Here is a tiny trained network, its code and every weight. The questions are about switching its units off for an input and a class, where a switched-off unit gives its printed mean instead of its output.

import numpy as np


def w(rows, s, z=0):
    codes = np.array(rows[::2]) - 128.0
    scale = np.full(codes.shape[1], s)
    scale[-1] = z or s
    return codes * scale


def f(y):
    return y / 2 * (1 + np.tanh(0.7978845608 * (y + 0.044715 * y**3)))


def log_softmax(a):
    a = a - a.max(-1, keepdims=True)
    return a - np.log(np.exp(a).sum(-1, keepdims=True))


def net(x, mask):
    res = np.array(x, float).reshape(1, 8) / 4 @ E
    y = f(res @ A[0][:, :-1].T + A[0][:, -1])
    res = res + np.where(mask, y, B[0][:, -1]) @ B[0][:, :-1]
    return log_softmax(res[-1] @ U[:, :-1].T + U[:, -1])


A, B = {}, {}
E = w([
[152,82,53,79,180,161,189,196,24,190],'x0',
[190,184,213,52,63,113,198,204,101,84],'x1',
[21,54,52,84,20,1,149,184,77,49],'x2',
[128,123,131,139,120,142,134,125,118,114],'x3',
[123,135,126,139,117,150,119,129,114,107],'x4',
[129,135,124,112,116,131,122,97,113,128],'x5',
[133,126,122,138,133,129,126,141,132,119],'x6',
[124,113,136,140,142,128,143,149,140,125],'x7',
],0.0096)
A[0] = w([
[151,151,140,52,75,94,175,228,61,96,122],'n0',
[202,216,223,84,60,105,178,172,152,101,254],'n1',
[143,109,82,111,173,159,155,176,1,203,229],'n2',
[84,80,21,115,120,88,141,172,42,131,131],'n3',
[89,125,134,108,10,49,164,171,158,67,251],'n4',
[176,161,164,39,126,179,191,219,41,169,184],'n5',
[116,122,138,134,68,55,181,146,75,111,90],'n6',
[38,98,72,118,90,26,138,150,84,50,241],'n7',
[38,58,66,191,67,39,72,96,183,86,222],'n8',
],0.0086,0.0033)
B[0] = w([
[230,87,105,36,62,18,135,203,85,1,207],'n0',
[88,182,233,63,64,182,210,135,198,70,222],'n1',
[161,100,78,108,232,148,197,159,14,156,212],'n2',
[100,2,39,192,195,53,185,128,39,160,218],'n3',
[110,56,207,53,79,46,72,166,192,63,236],'n4',
[233,200,104,82,132,154,219,185,30,134,206],'n5',
[151,57,84,71,96,75,127,232,123,44,184],'n6',
[111,15,87,97,43,54,73,180,119,145,251],'n7',
[52,47,191,177,167,122,57,76,178,181,239],'n8',
],0.0079,0.018)
U = w([
[118,187,206,231,193,206,52,24,254,165,254],'0',
[108,204,239,52,33,209,197,159,220,85,121],'1',
[70,22,156,160,65,117,24,116,189,169,14],'2',
[142,99,201,56,41,91,81,180,194,48,4],'3',
[164,112,4,192,240,239,132,93,58,211,154],'4',
[196,206,157,69,111,181,206,198,27,118,36],'5',
[72,14,38,171,128,109,152,149,28,153,4],'6',
[217,81,75,84,76,89,152,183,87,54,83],'7',
],0.0076,0.0051)

Each question gives the input, the list of numbers given to net, and the class t.
The units are the neurons (one row each of A and B). Each row of codes is followed by its name. A weight is (code - 128) times the scale printed after its matrix; where a second scale follows, it is the last column's (A, B and U).
mask holds one flag per neuron, in row order. A switched-off neuron (its flag False) gives its mean, the last column of its row in B, instead of its output. The means were averaged over made-up inputs and are rounded, as every weight is.
A unit's drop is (log p(t) with every unit on - log p(t) with that unit switched off) / (log p(t) with every unit on - log p(t) with every unit switched off).
The circuit of an input: a set's keep is (log p(t) with only the set's units on - log p(t) with every unit switched off) / (log p(t) with every unit on - log p(t) with every unit switched off). Starting from all 9 units, units are removed one at a time, each time the one whose removal leaves the highest keep (on an exact tie, the one counted first), for as long as the keep stays at least 0.8.
units of the circuit, in order: the units of the circuit, biggest drop first
most important unit: the unit with the biggest drop
k most important neurons: the k neurons with the biggest drops, biggest first
drop of u: that unit's drop, to one decimal
input [-1,0,8,-2,0,4,-6,1], class 2: most important unit -> n8
input [0,6,0,-2,6,6,-3,5], class 1: 2 most important neurons -> (n1 n3)
input [-1,1,0,-7,-1,-6,-1,5], class 1: units of the circuit, in order -> (n7 n3 n0)
input [-1,7,5,1,-2,-6,5,8], class 3: 2 most important neurons -> (n4 n1)
input [0,-4,4,-5,6,-3,4,-3], class 2: 3 most important neurons -> (n8 n2 n5)
input [2,0,4,7,8,-5,3,-7], class 6: 3 most important neurons -> (n3 n1 n5)
input [-1,-2,8,-5,-2,3,-2,-5], class 2: 2 most important neurons -> (n8 n4)
input [7,0,4,4,-5,-4,6,-2], class 6: 2 most important neurons -> (n3 n2)
input [6,1,-4,7,2,-6,-2,-5], class 5: drop of n8 -> 0.2
input [1,-7,-6,-6,-3,6,6,1], class 4: drop of n4 -> 0.3
input [-2,8,-4,2,7,-2,-2,6], class 1: drop of n1 -> 0.6
input [1,6,-2,2,8,2,8,0], class 5: drop of n5 -> 0.5
